Below is a small trained network, with its code and all its weights. Each question gives an input and a class and asks what happens when units are switched off, that is, made to give their printed mean instead of their output.

import numpy as np


def w(rows, s, z=0):
    codes = np.array(rows[::2]) - 128.0
    scale = np.full(codes.shape[1], s)
    scale[-1] = z or s
    return codes * scale


def norm(h):
    return h / np.sqrt((h * h).mean(-1, keepdims=True) + 1e-5)


def f(y):
    return y / 2 * (1 + np.tanh(0.7978845608 * (y + 0.044715 * y**3)))


def log_softmax(a):
    a = a - a.max(-1, keepdims=True)
    return a - np.log(np.exp(a).sum(-1, keepdims=True))


def net(x, mask):
    res = np.array(x, float).reshape(1, 5) / 4 @ E
    u = 0
    for l in range(3):
        y = f(norm(res) @ A[l][:, :-1].T + A[l][:, -1])
        res = res + np.where(mask[u : u + 6], y, B[l][:, -1]) @ B[l][:, :-1]
        u += 6
    return log_softmax(norm(res)[-1] @ U[:, :-1].T + U[:, -1])


A, B = {}, {}
E = w([
[131,59,113,138,95,133,195,213,135,106],'x0',
[179,168,148,134,125,102,106,184,180,166],'x1',
[147,108,40,140,157,173,101,114,152,147],'x2',
[141,156,139,142,124,155,105,154,171,3],'x3',
[68,114,152,213,172,140,150,156,141,132],'x4',
],0.0037)
A[0] = w([
[75,72,127,104,121,191,129,57,74,105,137],'0.n1',
[79,129,192,253,144,187,138,106,156,157,49],'0.n2',
[162,213,101,169,81,80,134,161,211,186,70],'0.n3',
[60,115,184,125,90,32,100,143,134,122,7],'0.n4',
[108,203,144,175,123,135,75,44,123,131,129],'0.n5',
[67,133,112,131,112,108,146,118,107,213,121],'0.n6',
],0.005,0.0012)
B[0] = w([
[205,128,170,197,154,57,89,150,109,108,249],'0.n1',
[151,144,60,53,204,201,153,222,71,87,225],'0.n2',
[154,86,137,197,140,80,123,115,29,40,202],'0.n3',
[216,150,175,104,211,149,174,71,195,170,162],'0.n4',
[54,132,217,115,78,142,58,253,169,175,248],'0.n5',
[96,207,126,131,139,124,113,189,169,25,212],'0.n6',
],0.0052,0.0022)
A[1] = w([
[143,152,196,78,188,78,149,143,195,82,104],'1.n1',
[131,172,144,186,115,71,121,173,121,72,215],'1.n2',
[109,122,104,95,182,51,155,156,63,248,81],'1.n3',
[131,120,146,169,166,150,125,42,141,124,251],'1.n4',
[154,125,4,195,117,193,33,179,137,163,120],'1.n5',
[93,178,129,159,143,197,140,148,134,101,209],'1.n6',
],0.0046,0.0012)
B[1] = w([
[133,73,76,94,138,161,202,43,152,131,196],'1.n1',
[85,108,42,155,142,89,92,96,100,97,235],'1.n2',
[143,137,59,194,77,204,129,80,181,24,175],'1.n3',
[162,124,165,166,148,16,154,159,165,152,130],'1.n4',
[134,115,210,92,151,111,222,67,146,145,252],'1.n5',
[253,150,66,103,63,93,145,64,198,158,189],'1.n6',
],0.005,0.0033)
A[2] = w([
[146,106,123,100,102,141,138,130,70,153,49],'2.n1',
[53,145,62,140,94,104,147,81,193,104,164],'2.n2',
[165,121,121,68,76,146,87,93,69,129,89],'2.n3',
[161,124,171,87,114,131,149,95,155,66,158],'2.n4',
[144,136,97,171,85,204,132,138,165,72,255],'2.n5',
[83,3,115,100,85,114,184,177,159,95,86],'2.n6',
],0.006,0.0016)
B[2] = w([
[115,228,129,112,173,195,78,140,176,58,114],'2.n1',
[134,135,140,167,3,142,101,104,202,123,187],'2.n2',
[88,114,67,118,198,191,221,237,106,59,161],'2.n3',
[122,100,93,217,153,168,169,117,153,215,237],'2.n4',
[62,166,151,111,49,179,102,101,64,122,244],'2.n5',
[127,194,186,70,177,70,30,139,160,180,254],'2.n6',
],0.0051,0.0034)
U = w([
[77,189,190,36,119,91,3,193,181,186,156],'0',
[97,156,78,208,12,188,136,71,180,91,166],'1',
[131,140,50,78,197,227,205,216,100,80,136],'2',
[188,79,164,130,179,108,225,38,202,208,150],'3',
[162,91,99,216,162,29,85,119,42,50,120],'4',
[145,59,127,131,94,119,122,134,84,184,3],'5',
],0.0071,0.0046)

Each question gives the input, the list of numbers given to net, and the class t.
The units are the neurons (one row each of A and B). Each row of codes is followed by its name. A weight is (code - 128) times the scale printed after its matrix; where a second scale follows, it is the last column's (A, B and U).
mask holds one flag per neuron, layer by layer. A switched-off neuron (its flag False) gives its mean, the last column of its row in B, instead of its output. The means were averaged over made-up inputs and are rounded, as every weight is.
A unit's drop is (log p(t) with every unit on - log p(t) with that unit switched off) / (log p(t) with every unit on - log p(t) with every unit switched off).
most important unit: the unit with the biggest drop
k most important neurons: the k neurons with the biggest drops, biggest first
k most important neurons of layer l: the k neurons of layer l with the biggest drops, biggest first
input [-7,8,4,-8,-3], class 1: 3 most important neurons of layer 0 => (0.n1 0.n3 0.n4)
input [0,4,5,2,2], class 3: most important unit => 1.n5
input [2,3,-7,8,-2], class 1: 2 most important neurons => (1.n5 1.n2)
input [-4,2,5,3,6], class 2: 2 most important neurons => (0.n2 2.n6)
input [-3,-6,3,-6,6], class 1: 4 most important neurons => (1.n3 0.n3 1.n6 2.n6)
input [-3,6,-8,-7,2], class 3: 2 most important neurons => (0.n4 2.n5)
input [4,8,-3,-6,-5], class 4: 2 most important neurons of layer 0 => (0.n3 0.n2)
input [6,-1,-8,-3,-2], class 3: 4 most important neurons => (0.n4 0.n5 2.n4 1.n1)
input [-1,-4,6,4,6], class 2: 2 most important neurons of layer 0 => (0.n2 0.n4)
input [-4,4,5,-6,-6], class 1: 2 most important neurons of layer 2 => (2.n2 2.n6)
input [2,3,-8,7,-3], class 3: 2 most important neurons of layer 1 => (1.n3 1.n1)
input [-5,0,-6,5,2], class 3: 4 most important neurons => (0.n4 1.n1 1.n3 0.n6)
input [-7,4,-8,-2,-4], class 3: 3 most important neurons => (0.n4 1.n1 2.n6)
input [7,5,1,-7,-3], class 0: 3 most important neurons of layer 1 => (1.n6 1.n1 1.n2)
input [5,-8,1,-2,-2], class 4: most important unit => 0.n1
input [4,-5,4,-8,8], class 1: 4 most important neurons => (1.n3 0.n3 1.n6 2.n2)
input [4,0,3,-6,-8], class 2: 2 most important neurons => (2.n3 1.n2)
input [0,8,-8,4,5], class 3: 2 most important neurons of layer 0 => (0.n4 0.n1)
input [-2,7,-2,3,-6], class 4: 2 most important neurons => (0.n3 0.n2)
input [1,8,8,-2,8], class 2: 3 most important neurons of layer 0 => (0.n2 0.n1 0.n3)
input [2,0,-4,-4,3], class 1: most important neuron => (1.n5)
input [4,-8,-2,-8,-1], class 1: 2 most important neurons => (1.n3 0.n3)
input [8,1,7,8,1], class 0: 2 most important neurons => (2.n6 1.n3)
input [7,2,6,-8,-2], class 1: 2 most important neurons of layer 1 => (1.n3 1.n4)
input [6,-7,4,5,-1], class 4: 3 most important neurons => (0.n1 0.n5 1.n3)
input [-7,-8,4,-6,3], class 4: 2 most important neurons of layer 2 => (2.n6 2.n5)
input [-7,1,-8,-8,5], class 1: most important neuron of layer 2 => (2.n6)
input [7,6,4,-7,2], class 0: 2 most important neurons of layer 2 => (2.n6 2.n4)
